Below is a small trained network, with its code and all its weights. Each question gives an input and a target symbol and asks what happens when units are switched off, that is, made to give their printed mean instead of their output.

import numpy as np


def w(rows, s, z=0):
    codes = np.array(rows[::2]) - 128.0
    scale = np.full(codes.shape[1], s)
    scale[-1] = z or s
    return codes * scale


def f(y):
    return y / 2 * (1 + np.tanh(0.7978845608 * (y + 0.044715 * y**3)))


def softmax(a):
    e = np.exp(a - a.max(-1, keepdims=True))
    return e / e.sum(-1, keepdims=True)


def log_softmax(a):
    a = a - a.max(-1, keepdims=True)
    return a - np.log(np.exp(a).sum(-1, keepdims=True))


def net(x, mask):
    ids = ['αβγδεζηθμξπστφω'.index(c) for c in x.split()]
    T = len(ids)
    res = E[ids] + P[:T]
    q, k, v = (res @ M[0].T for M in (Q, K, V))
    z = softmax(np.where(np.tri(T) > 0, q @ k.T / 4**0.5, -1e9)) @ v
    res = res + np.where(mask[0], z, O[0][:, -1]) @ O[0][:, :-1]
    y = f(res @ A[0][:, :-1].T + A[0][:, -1])
    res = res + np.where(mask[1:25], y, B[0][:, -1]) @ B[0][:, :-1]
    return log_softmax(res[-1] @ U[:, :-1].T + U[:, -1])


Q, K, V, O, A, B = {}, {}, {}, {}, {}, {}
E = w([
[110,65,123,122,89,164],'α',
[209,135,82,134,170,189],'β',
[138,175,114,114,99,4],'γ',
[92,128,63,65,97,73],'δ',
[191,157,175,110,150,131],'ε',
[151,78,70,164,201,92],'ζ',
[119,198,66,88,202,135],'η',
[55,196,89,90,191,150],'θ',
[82,69,130,132,87,172],'μ',
[132,134,213,110,123,112],'ξ',
[173,7,191,95,173,124],'π',
[132,142,174,217,128,41],'σ',
[95,115,123,140,153,206],'τ',
[78,101,180,119,87,95],'φ',
[164,177,132,79,162,118],'ω',
],0.025)
P = w([
[173,135,9,1,73,113],'0',
[159,138,51,21,81,108],'1',
[149,141,83,37,95,106],'2',
[140,151,103,49,116,102],'3',
[136,159,123,61,134,102],'4',
[128,164,133,70,149,100],'5',
[114,164,148,78,159,94],'6',
[103,169,162,88,174,88],'7',
[99,175,176,98,187,85],'8',
[76,172,194,113,196,73],'9',
[71,175,202,120,211,67],'10',
[63,172,215,133,218,57],'11',
],0.0072)
Q[0] = w([
[171,168,122,119,141,6],'h0',
[67,198,163,49,201,43],'h0',
[119,94,123,84,111,78],'h0',
[102,194,128,152,65,129],'h0',
],0.024)
K[0] = w([
[176,139,142,107,156,6],'h0',
[118,77,170,185,234,83],'h0',
[105,49,109,127,118,82],'h0',
[50,196,165,143,128,109],'h0',
],0.021)
V[0] = w([
[56,108,156,94,209,81],'h0',
[88,135,125,11,81,158],'h0',
[82,232,170,186,72,129],'h0',
[107,183,192,2,142,137],'h0',
],0.0091)
O[0] = w([
[103,203,35,53,56,201,163],'h0',
[133,222,240,41,225,161,117],'h0',
[240,2,159,27,169,29,5],'h0',
[161,229,214,52,141,219,128],'h0',
],0.0063,0.013)
A[0] = w([
[168,105,171,206,165,101,76],'n0',
[168,92,84,84,60,194,140],'n1',
[223,179,71,121,194,40,119],'n2',
[32,142,175,202,199,46,103],'n3',
[71,126,172,210,138,158,147],'n4',
[113,136,117,66,113,164,133],'n5',
[134,160,87,183,158,105,76],'n6',
[156,91,210,187,180,173,148],'n7',
[119,174,126,92,129,26,2],'n8',
[157,152,82,147,131,154,134],'n9',
[108,185,143,82,119,75,61],'n10',
[182,67,116,147,99,89,179],'n11',
[230,125,134,92,132,49,119],'n12',
[127,107,166,75,93,81,103],'n13',
[110,92,150,58,131,193,58],'n14',
[203,118,170,112,9,113,157],'n15',
[100,133,145,78,212,76,69],'n16',
[141,16,139,123,127,231,172],'n17',
[113,167,121,148,128,143,69],'n18',
[115,59,96,146,191,133,153],'n19',
[57,143,78,106,178,94,156],'n20',
[32,119,103,122,150,90,97],'n21',
[116,149,82,147,135,79,154],'n22',
[86,109,107,196,104,123,114],'n23',
],0.011,0.009)
B[0] = w([
[157,53,160,115,123,81,148],'n0',
[105,184,128,67,180,126,154],'n1',
[12,140,148,64,135,161,189],'n2',
[84,176,87,46,121,161,177],'n3',
[160,86,139,145,114,54,248],'n4',
[158,111,113,62,99,93,215],'n5',
[161,110,86,98,70,121,200],'n6',
[131,92,115,247,76,128,178],'n7',
[125,132,22,151,50,171,153],'n8',
[100,150,133,91,135,122,211],'n9',
[164,58,104,124,114,151,179],'n10',
[110,146,131,130,128,157,175],'n11',
[234,158,142,183,135,165,173],'n12',
[84,65,149,77,108,93,158],'n13',
[152,91,104,236,159,106,178],'n14',
[78,172,162,187,186,113,161],'n15',
[181,119,113,182,202,120,152],'n16',
[71,155,96,110,102,239,178],'n17',
[144,72,160,139,151,131,188],'n18',
[132,140,198,137,108,140,173],'n19',
[119,150,127,167,117,80,246],'n20',
[193,112,177,144,132,187,209],'n21',
[117,80,215,155,153,109,217],'n22',
[136,182,68,95,181,127,227],'n23',
],0.015,0.011)
U = w([
[64,154,78,95,93,243,174],'α',
[130,85,131,184,83,155,161],'β',
[108,51,131,187,104,86,17],'γ',
[125,62,83,75,99,109,45],'δ',
[196,185,175,151,107,166,3],'ε',
[97,190,94,164,143,40,198],'ζ',
[55,86,102,64,206,134,37],'η',
[138,80,109,150,205,131,24],'θ',
[138,113,151,120,136,125,46],'μ',
[171,84,179,152,155,119,48],'ξ',
[187,175,213,73,1,110,200],'π',
[70,110,225,109,161,110,231],'σ',
[124,100,146,122,138,123,31],'τ',
[79,5,155,95,179,81,97],'φ',
[166,111,161,78,156,178,139],'ω',
],0.0081,0.0034)

Each question gives the input, a string of symbols that net reads in full, and the target symbol t.
The units are the heads (4 rows each of Q, K, V and O) and the neurons (one row each of A and B). Each row of codes is followed by its name. A weight is (code - 128) times the scale printed after its matrix; where a second scale follows, it is the last column's (O, A, B and U).
mask holds one flag per unit, heads first, then neurons. A switched-off unit (its flag False) gives its mean, the last column of its rows in O or B, instead of its output. The means were averaged over made-up inputs and are rounded, as every weight is.
A unit's drop is (log p(t) with every unit on - log p(t) with that unit switched off) / (log p(t) with every unit on - log p(t) with every unit switched off).
The circuit of an input: a set's keep is (log p(t) with only the set's units on - log p(t) with every unit switched off) / (log p(t) with every unit on - log p(t) with every unit switched off). Starting from the 12 units with the biggest drops (on a tie, the unit counted first), units are removed one at a time, each time the one whose removal leaves the highest keep (on an exact tie, the one counted first), for as long as the keep stays at least 0.8.
circuit, biggest first: the units of the circuit, biggest drop first
most important unit: the unit with the biggest drop
k most important neurons: the k neurons with the biggest drops, biggest first
drop of u: that unit's drop, to one decimal
input β ω β μ δ σ η δ γ ω ζ θ, target ζ: circuit, biggest first => [n20]
input ε π φ, target π: 2 most important neurons => [n4 n5]
input ζ ε ω τ α ω δ ζ, target ζ: circuit, biggest first => [n23 h0]
input τ θ θ δ π μ γ β, target α: circuit, biggest first => [n22 n4]
input ω φ β δ η β τ τ η, target η: circuit, biggest first => [h0 n2 n12 n16]
input γ φ ω β ζ φ, target ζ: circuit, biggest first => [h0 n23]
input δ ξ φ δ ε α β η β δ φ θ, target θ: circuit, biggest first => [h0 n16 n14]
input η σ τ ε π ζ θ β γ, target α: circuit, biggest first => [n8 n2]
input φ δ π β φ ω φ φ τ η θ, target π: 2 most important neurons => [n4 n21]
input β η δ β γ ζ ω δ μ β φ, target ζ: circuit, biggest first => [n23 h0]
input μ η σ β μ σ ε δ ξ η, target σ: 2 most important neurons => [n2 n22]
input β δ ζ δ, target ζ: 3 most important neurons => [n20 n23 n1]
input δ ω α σ τ π ξ ε β β ε, target π: circuit, biggest first => [n14 n23]
input β β β ε σ σ ω ζ ω α, target α: 2 most important neurons => [n3 n17]
input φ δ ζ β ω α, target α: most important unit => n17
input η τ ξ ζ ε β ε ε σ φ, target σ: 3 most important neurons => [n15 n13 n19]
input θ π ω η ζ ζ δ η γ τ π θ, target π: 2 most important neurons => [n21 n5]
input ω δ β μ β δ β β σ ε φ σ, target σ: 2 most important neurons => [n22 n2]
input ω δ ε, target ε: 3 most important neurons => [n12 n4 n22]
input α ζ ζ γ η, target ζ: circuit, biggest first => [n20]
input μ β δ θ, target θ: 3 most important neurons => [n14 n16 n10]
input ξ ε η α μ α β, target α: 2 most important neurons => [n17 n22]
input δ ζ β β β β β η π γ, target α: 2 most important neurons => [n8 n2]
input π β φ β ε π μ β φ δ, target π: 3 most important neurons => [n5 n21 n14]
input π δ β φ σ ξ δ, target σ: 2 most important neurons => [n22 n2]
input ε τ δ, target δ: drop of n1 => 0.0
input μ β β ω μ δ θ ε, target ε: drop of n2 => -0.1
input ε σ β π μ π, target β: circuit, biggest first => [n7]
